Below are the code and all the weights of a small trained network. Each question names an input and a class and asks about switching units off, where a switched-off unit gives its printed mean instead of its output.

import numpy as np


def w(rows, s, z=0):
    codes = np.array(rows[::2]) - 128.0
    scale = np.full(codes.shape[1], s)
    scale[-1] = z or s
    return codes * scale


def norm(h):
    return h / np.sqrt((h * h).mean(-1, keepdims=True) + 1e-5)


def f(y):
    return y / 2 * (1 + np.tanh(0.7978845608 * (y + 0.044715 * y**3)))


def log_softmax(a):
    a = a - a.max(-1, keepdims=True)
    return a - np.log(np.exp(a).sum(-1, keepdims=True))


def net(x, mask):
    res = np.array(x, float).reshape(1, 4) / 4 @ E
    u = 0
    for l in range(3):
        y = f(norm(res) @ A[l][:, :-1].T + A[l][:, -1])
        res = res + np.where(mask[u : u + 7], y, B[l][:, -1]) @ B[l][:, :-1]
        u += 7
    return log_softmax(norm(res)[-1] @ U[:, :-1].T + U[:, -1])


A, B = {}, {}
E = w([
[135,101,5,111,228,226,137,132,160],'x0',
[223,94,149,22,162,106,170,132,64],'x1',
[214,207,121,75,73,177,39,155,205],'x2',
[45,221,84,67,88,162,144,139,53],'x3',
],0.0025)
A[0] = w([
[68,121,146,189,167,122,46,102,174,75],'L0N1',
[50,252,72,54,92,157,131,72,27,61],'L0N2',
[73,160,115,120,138,128,59,126,68,52],'L0N3',
[178,186,158,126,125,180,128,172,177,155],'L0N4',
[112,198,128,70,143,126,158,144,74,64],'L0N5',
[4,182,130,218,160,127,48,137,186,65],'L0N6',
[83,144,153,136,150,162,82,161,86,3],'L0N7',
],0.0027,0.0043)
B[0] = w([
[171,110,107,74,80,129,217,121,115,114],'L0N1',
[184,120,217,217,110,214,217,243,108,193],'L0N2',
[225,122,228,167,215,147,253,140,240,49],'L0N3',
[108,105,129,144,146,130,85,106,50,220],'L0N4',
[169,78,170,202,128,168,179,133,215,77],'L0N5',
[164,47,107,84,44,159,192,70,127,174],'L0N6',
[193,160,173,128,174,101,225,103,228,4],'L0N7',
],0.004,0.0012)
A[1] = w([
[203,115,148,11,175,99,165,169,77,4],'L1N1',
[215,38,158,199,177,75,78,78,210,126],'L1N2',
[113,141,202,146,81,94,150,128,136,56],'L1N3',
[210,121,161,6,175,102,191,145,94,10],'L1N4',
[33,158,93,213,64,150,137,123,253,1],'L1N5',
[68,74,77,73,95,113,47,149,35,124],'L1N6',
[159,91,175,211,123,194,126,213,90,229],'L1N7',
],0.0041,0.001)
B[1] = w([
[88,65,87,176,22,164,144,72,151,183],'L1N1',
[100,223,136,142,82,212,225,207,77,248],'L1N2',
[125,126,56,66,147,111,161,136,183,167],'L1N3',
[88,56,100,176,34,156,123,103,178,169],'L1N4',
[190,3,117,94,53,145,166,86,103,225],'L1N5',
[211,173,128,183,166,116,169,81,156,250],'L1N6',
[205,133,125,147,151,95,170,106,174,200],'L1N7',
],0.0051,0.0023)
A[2] = w([
[181,104,149,163,170,88,213,84,127,158],'L2N1',
[128,76,57,104,233,184,109,153,149,114],'L2N2',
[97,160,168,133,89,214,211,253,101,5],'L2N3',
[147,171,117,64,98,166,38,158,184,111],'L2N4',
[110,117,127,146,130,110,121,131,100,62],'L2N5',
[32,107,119,143,196,92,164,110,76,48],'L2N6',
[117,131,213,101,85,26,105,144,121,104],'L2N7',
],0.0053,0.0025)
B[2] = w([
[185,187,121,122,121,151,51,136,130,242],'L2N1',
[50,217,143,51,67,39,166,142,217,195],'L2N2',
[119,106,126,195,164,176,209,250,125,255],'L2N3',
[100,15,190,191,206,55,109,148,42,205],'L2N4',
[110,95,109,93,118,144,86,154,122,109],'L2N5',
[166,57,210,132,147,104,8,195,101,177],'L2N6',
[48,162,3,57,207,181,159,146,235,204],'L2N7',
],0.0046,0.0028)
U = w([
[127,140,136,190,123,187,236,240,110,175],'0',
[129,34,80,138,23,158,151,9,129,187],'1',
[45,200,70,48,153,69,132,129,213,173],'2',
[142,68,184,165,189,72,12,142,53,166],'3',
[247,229,124,146,143,138,123,70,135,101],'4',
[133,155,211,107,153,165,154,48,133,3],'5',
[138,137,197,109,161,151,163,52,131,6],'6',
],0.011,0.0047)

Each question gives the input, the list of numbers given to net, and the class t.
The units are the neurons (one row each of A and B). Each row of codes is followed by its name. A weight is (code - 128) times the scale printed after its matrix; where a second scale follows, it is the last column's (A, B and U).
mask holds one flag per neuron, layer by layer. A switched-off neuron (its flag False) gives its mean, the last column of its row in B, instead of its output. The means were averaged over made-up inputs and are rounded, as every weight is.
A unit's drop is (log p(t) with every unit on - log p(t) with that unit switched off) / (log p(t) with every unit on - log p(t) with every unit switched off).
The circuit of an input: a set's keep is (log p(t) with only the set's units on - log p(t) with every unit switched off) / (log p(t) with every unit on - log p(t) with every unit switched off). Starting from the 12 units with the biggest drops (on a tie, the unit counted first), units are removed one at a time, each time the one whose removal leaves the highest keep (on an exact tie, the one counted first), for as long as the keep stays at least 0.8.
circuit, biggest first: the units of the circuit, biggest drop first
most important unit: the unit with the biggest drop
top k neurons: the k neurons with the biggest drops, biggest first
top k neurons in layer l: the k neurons of layer l with the biggest drops, biggest first
input [-5,-6,-8,-6], class 3: most important unit : L2N6
input [-5,-5,6,5], class 3: circuit, biggest first : (L2N4; L1N2)
input [5,2,4,-1], class 2: top 2 neurons : (L2N2; L2N6)
input [-2,-3,-4,-3], class 3: top 2 neurons : (L2N6; L0N2)
input [7,0,-8,7], class 3: top 2 neurons in layer 2 : (L2N6; L2N7)
input [8,-8,-2,-4], class 1: top 2 neurons : (L1N5; L0N6)
input [-8,-7,-3,4], class 2: circuit, biggest first : (L2N7; L1N2)
input [-3,6,-4,5], class 1: top 2 neurons : (L1N1; L1N2)
input [0,-5,0,4], class 1: top 3 neurons : (L1N5; L1N2; L0N6)
input [5,7,7,-1], class 1: top 2 neurons : (L1N1; L1N4)
input [-7,-3,2,-7], class 0: top 2 neurons : (L1N2; L2N3)
input [-4,7,7,5], class 1: top 2 neurons : (L1N1; L1N4)
input [-8,1,-4,5], class 2: top 2 neurons : (L1N2; L2N7)
input [-5,-5,5,-2], class 1: circuit, biggest first : (L1N5)
input [-1,5,-6,4], class 3: top 4 neurons : (L1N2; L2N6; L1N5; L0N6)
input [3,6,6,5], class 1: top 2 neurons : (L1N1; L1N2)
input [-6,7,-1,4], class 1: top 3 neurons in layer 1 : (L1N1; L1N4; L1N2)
input [8,3,6,5], class 2: top 2 neurons : (L2N2; L1N2)
input [6,3,6,-1], class 2: top 2 neurons in layer 2 : (L2N2; L2N6)
input [8,1,3,1], class 2: circuit, biggest first : (L2N2)
input [-6,6,7,5], class 3: top 2 neurons in layer 2 : (L2N4; L2N2)
input [-6,7,0,2], class 1: top 2 neurons in layer 1 : (L1N1; L1N4)
input [5,7,3,0], class 1: top 2 neurons in layer 1 : (L1N1; L1N4)
